Below is a small trained network, with its code and all its weights. Each question gives an input and a class and asks what happens when units are switched off, that is, made to give their printed mean instead of their output.

import numpy as np


def w(rows, s, z=0):
    codes = np.array(rows[::2]) - 128.0
    scale = np.full(codes.shape[1], s)
    scale[-1] = z or s
    return codes * scale


def f(y):
    return np.maximum(y, 0)


def log_softmax(a):
    a = a - a.max(-1, keepdims=True)
    return a - np.log(np.exp(a).sum(-1, keepdims=True))


def net(x, mask):
    res = np.array(x, float).reshape(1, 7) / 4 @ E
    y = f(res @ A[0][:, :-1].T + A[0][:, -1])
    res = res + np.where(mask, y, B[0][:, -1]) @ B[0][:, :-1]
    return log_softmax(res[-1] @ U[:, :-1].T + U[:, -1])


A, B = {}, {}
E = w([
[126,126,125,126,132,121,128,126,127,125],'x0',
[123,140,99,120,128,97,138,107,93,115],'x1',
[143,168,53,68,89,78,98,193,220,106],'x2',
[131,112,150,140,133,158,119,146,168,133],'x3',
[79,178,177,103,110,140,11,66,116,52],'x4',
[108,121,27,87,166,165,71,110,102,243],'x5',
[123,122,134,130,132,135,128,133,144,129],'x6',
],0.012)
A[0] = w([
[119,122,111,71,95,115,151,144,77,167,109],'N1',
[145,137,129,149,38,118,202,142,155,78,24],'N2',
[149,133,172,114,103,94,174,168,135,90,92],'N3',
[132,143,55,129,145,126,109,145,158,164,99],'N4',
[78,144,115,122,102,145,42,117,127,100,6],'N5',
[143,178,98,110,160,88,114,109,126,134,121],'N6',
[150,82,159,150,96,155,118,107,133,106,113],'N7',
[164,150,79,149,99,80,78,139,195,82,2],'N8',
[184,119,75,139,111,145,134,120,137,150,93],'N9',
[141,102,123,193,142,182,164,48,101,179,9],'N10',
[157,194,142,161,160,139,136,99,103,118,123],'N11',
[126,120,91,97,172,188,85,117,99,152,40],'N12',
[111,126,79,127,142,137,149,183,139,132,109],'N13',
[130,102,143,127,140,104,167,165,109,145,217],'N14',
[118,152,196,194,138,150,122,63,96,74,145],'N15',
[55,138,125,93,90,155,75,90,151,104,118],'N16',
[158,95,130,150,150,120,246,158,124,152,46],'N17',
[109,120,155,176,182,169,162,98,77,154,175],'N18',
[120,107,167,161,98,127,108,110,107,74,131],'N19',
[110,125,112,91,153,145,167,133,163,125,102],'N20',
[134,139,146,166,91,100,164,169,137,87,221],'N21',
],0.013,0.0098)
B[0] = w([
[102,61,132,142,163,178,124,156,131,134,173],'N1',
[159,104,42,189,57,161,98,130,154,58,186],'N2',
[237,117,72,180,97,106,34,109,183,86,193],'N3',
[56,75,129,86,95,181,192,190,128,81,207],'N4',
[224,131,83,183,113,165,47,186,172,76,183],'N5',
[161,114,125,152,101,179,116,123,169,139,169],'N6',
[90,121,178,117,117,146,97,145,105,206,168],'N7',
[134,197,155,176,173,34,116,49,124,142,188],'N8',
[94,89,91,32,133,136,184,130,83,125,175],'N9',
[211,79,56,212,68,192,64,151,220,24,197],'N10',
[103,124,132,120,135,128,159,128,159,133,162],'N11',
[184,201,105,235,217,49,63,94,85,165,187],'N12',
[93,53,103,35,98,151,126,171,131,104,182],'N13',
[188,84,87,150,76,165,75,114,187,52,212],'N14',
[37,84,172,50,122,215,254,133,70,176,247],'N15',
[209,126,146,212,152,93,103,97,122,141,213],'N16',
[151,214,159,184,174,76,119,71,61,183,225],'N17',
[202,165,167,207,169,69,21,103,133,124,242],'N18',
[105,143,174,53,130,157,202,109,95,153,203],'N19',
[86,106,149,107,109,139,102,183,100,122,153],'N20',
[135,197,169,176,204,79,106,122,95,189,232],'N21',
],0.0081,0.015)
U = w([
[127,169,162,146,187,31,129,77,125,155,40],'0',
[152,106,52,139,77,117,112,143,203,90,253],'1',
[2,77,127,6,85,170,214,152,136,137,90],'2',
],0.012,0.0017)

Each question gives the input, the list of numbers given to net, and the class t.
The units are the neurons (one row each of A and B). Each row of codes is followed by its name. A weight is (code - 128) times the scale printed after its matrix; where a second scale follows, it is the last column's (A, B and U).
mask holds one flag per neuron, in row order. A switched-off neuron (its flag False) gives its mean, the last column of its row in B, instead of its output. The means were averaged over made-up inputs and are rounded, as every weight is.
A unit's drop is (log p(t) with every unit on - log p(t) with that unit switched off) / (log p(t) with every unit on - log p(t) with every unit switched off).
most important unit: the unit with the biggest drop
top k neurons: the k neurons with the biggest drops, biggest first
drop of u: that unit's drop, to one decimal
input [-7,-8,-5,2,-5,4,1], class 1: top neuron => [N10]
input [-7,-5,3,2,1,-3,6], class 0: top 2 neurons => [N10, N21]
input [7,3,7,-7,2,-5,3], class 0: top 3 neurons => [N8, N21, N10]
input [4,-5,5,-4,5,-7,-3], class 0: top 2 neurons => [N21, N8]
input [-6,-7,-3,7,0,8,-7], class 1: top 4 neurons => [N10, N17, N21, N8]
input [4,-2,5,-6,3,-7,-2], class 0: top 2 neurons => [N21, N8]
input [4,7,-3,-4,-1,2,-1], class 1: top 2 neurons => [N21, N17]
input [-8,-6,0,0,-8,-7,5], class 0: top 2 neurons => [N17, N21]
input [-6,-8,0,1,5,0,7], class 2: top 3 neurons => [N18, N17, N12]
input [-7,5,0,-2,4,-7,1], class 2: top 2 neurons => [N15, N18]
input [2,8,3,-7,2,7,1], class 1: top 2 neurons => [N15, N12]
input [1,8,-5,7,-8,3,-7], class 1: top 2 neurons => [N10, N14]
input [3,1,0,-1,6,-5,-6], class 2: top 2 neurons => [N15, N18]
input [0,-6,-4,8,7,-2,5], class 2: most important unit => N15
input [-2,-1,-3,-8,2,-8,-8], class 2: drop of N15 => 0.9
input [4,0,-2,5,5,-5,5], class 2: drop of N15 => 0.6
input [-4,4,-2,3,5,-2,-8], class 2: drop of N15 => 0.4
input [3,-8,-5,-1,6,-6,-3], class 2: drop of N15 => 1.0
